Below are the code and all the weights of a small trained network. Each question names an input and a class and asks about switching units off, where a switched-off unit gives its printed mean instead of its output.

import numpy as np


def w(rows, s, z=0):
    codes = np.array(rows[::2]) - 128.0
    scale = np.full(codes.shape[1], s)
    scale[-1] = z or s
    return codes * scale


def norm(h):
    return h / np.sqrt((h * h).mean(-1, keepdims=True) + 1e-5)


def f(y):
    return y / 2 * (1 + np.tanh(0.7978845608 * (y + 0.044715 * y**3)))


def log_softmax(a):
    a = a - a.max(-1, keepdims=True)
    return a - np.log(np.exp(a).sum(-1, keepdims=True))


def net(x, mask):
    res = np.array(x, float).reshape(1, 8) / 4 @ E
    u = 0
    for l in range(4):
        y = f(norm(res) @ A[l][:, :-1].T + A[l][:, -1])
        res = res + np.where(mask[u : u + 3], y, B[l][:, -1]) @ B[l][:, :-1]
        u += 3
    return log_softmax(norm(res)[-1] @ U[:, :-1].T + U[:, -1])


A, B = {}, {}
E = w([
[144,145,173,124,29,40],'x0',
[10,115,175,69,184,79],'x1',
[125,131,131,133,128,127],'x2',
[125,129,128,133,128,131],'x3',
[129,127,127,125,129,132],'x4',
[129,126,126,124,127,127],'x5',
[108,205,97,77,126,159],'x6',
[131,126,130,125,128,128],'x7',
],0.011)
A[0] = w([
[113,134,127,130,71,113,253],'L0N1',
[202,73,27,190,170,250,130],'L0N2',
[33,49,106,95,254,137,113],'L0N3',
],0.0063,0.0025)
B[0] = w([
[166,114,105,152,129,186,169],'L0N1',
[33,92,64,123,139,2,254],'L0N2',
[160,178,224,162,181,167,233],'L0N3',
],0.0087,0.006)
A[1] = w([
[89,127,208,85,74,61,56],'L1N1',
[146,2,185,201,137,103,252],'L1N2',
[79,116,187,95,112,77,79],'L1N3',
],0.0095,0.004)
B[1] = w([
[148,117,1,196,97,118,171],'L1N1',
[110,78,189,135,140,84,254],'L1N2',
[111,72,18,146,248,161,162],'L1N3',
],0.0079,0.0083)
A[2] = w([
[148,47,83,147,186,141,112],'L2N1',
[221,31,250,180,18,104,3],'L2N2',
[19,194,3,100,164,110,77],'L2N3',
],0.0057,0.0052)
B[2] = w([
[91,108,129,130,74,78,196],'L2N1',
[171,143,185,12,131,68,222],'L2N2',
[209,171,47,75,124,92,252],'L2N3',
],0.011,0.0029)
A[3] = w([
[24,118,116,125,159,63,39],'L3N1',
[158,184,139,163,2,90,58],'L3N2',
[150,59,104,184,138,142,6],'L3N3',
],0.0092,0.0013)
B[3] = w([
[160,103,103,155,1,179,253],'L3N1',
[156,138,170,120,137,254,230],'L3N2',
[53,27,159,118,200,29,159],'L3N3',
],0.0089,0.0045)
U = w([
[89,19,93,193,105,49,156],'0',
[135,192,2,115,121,115,242],'1',
[85,98,238,186,207,125,117],'2',
[78,222,154,89,223,200,4],'3',
[213,98,227,128,59,88,32],'4',
[185,175,138,134,94,252,151],'5',
],0.019,0.0042)

Each question gives the input, the list of numbers given to net, and the class t.
The units are the neurons (one row each of A and B). Each row of codes is followed by its name. A weight is (code - 128) times the scale printed after its matrix; where a second scale follows, it is the last column's (A, B and U).
mask holds one flag per neuron, layer by layer. A switched-off neuron (its flag False) gives its mean, the last column of its row in B, instead of its output. The means were averaged over made-up inputs and are rounded, as every weight is.
A unit's drop is (log p(t) with every unit on - log p(t) with that unit switched off) / (log p(t) with every unit on - log p(t) with every unit switched off).
The circuit of an input: a set's keep is (log p(t) with only the set's units on - log p(t) with every unit switched off) / (log p(t) with every unit on - log p(t) with every unit switched off). Starting from all 12 units, units are removed one at a time, each time the one whose removal leaves the highest keep (on an exact tie, the one counted first), for as long as the keep stays at least 0.8.
units of the circuit, in order: the units of the circuit, biggest drop first
top k neurons: the k neurons with the biggest drops, biggest first
k most important neurons of layer l: the k neurons of layer l with the biggest drops, biggest first
drop of u: that unit's drop, to one decimal
input [1,-4,-5,-7,-8,-8,8,-8], class 5: units of the circuit, in order -> L3N2
input [0,1,8,-8,6,8,-3,-8], class 2: units of the circuit, in order -> L0N2; L3N1
input [-3,-6,-4,6,2,0,1,-6], class 1: units of the circuit, in order -> L2N3; L0N2
input [1,-4,1,5,-3,-7,2,-5], class 5: top 2 neurons -> L3N2; L1N3
input [2,-2,-8,8,-4,8,-7,-5], class 4: top 2 neurons -> L2N2; L0N2
input [-1,1,-5,0,-7,0,-8,-2], class 2: units of the circuit, in order -> L0N2; L1N1
input [1,0,0,-5,-3,5,-8,4], class 4: top 2 neurons -> L0N2; L2N2
input [-5,0,-8,2,4,-5,6,7], class 1: top 3 neurons -> L2N3; L0N2; L3N2
input [-1,2,-7,-3,4,-6,2,2], class 3: top 2 neurons -> L1N2; L3N1
input [2,0,3,-3,-4,8,8,-4], class 5: top 2 neurons -> L0N2; L1N3
input [8,-2,3,1,1,6,7,8], class 5: top 2 neurons -> L3N2; L0N2
input [0,-8,-6,0,3,7,0,-8], class 0: top 3 neurons -> L0N2; L3N3; L2N3
input [-1,3,-8,-2,1,-6,-4,-1], class 2: top 2 neurons -> L0N3; L0N2
input [2,-2,6,8,8,1,-6,-2], class 4: units of the circuit, in order -> L2N2
input [4,2,6,-5,-5,-1,1,5], class 1: top 2 neurons -> L1N2; L2N3
input [6,-5,5,0,7,2,3,-8], class 5: top 2 neurons -> L3N2; L1N2
input [4,-1,-4,0,7,2,3,-7], class 5: top 2 neurons -> L0N2; L1N2
input [0,3,7,7,1,8,-6,-1], class 2: top 2 neurons -> L0N2; L0N3
input [1,5,-6,3,5,-4,6,-3], class 1: top 3 neurons -> L2N3; L3N2; L1N1
input [-3,-8,-3,4,7,4,5,-8], class 1: units of the circuit, in order -> L0N2
input [-8,-6,-6,-8,3,-6,0,-8], class 0: 2 most important neurons of layer 2 -> L2N1; L2N2
input [4,2,-5,4,6,-3,2,2], class 1: top 2 neurons -> L1N2; L2N3
input [-8,-8,-1,-2,-8,-2,6,3], class 1: drop of L0N2 -> 0.1
input [2,-3,-6,5,-7,-6,2,0], class 5: drop of L1N2 -> 0.6
input [-8,-7,5,2,-3,-5,-1,4], class 0: drop of L3N3 -> 0.1
input [7,2,-7,-8,-1,-4,6,-2], class 1: drop of L1N3 -> 0.1
input [-1,-7,-6,3,5,-7,-4,-8], class 0: units of the circuit, in order -> L0N2
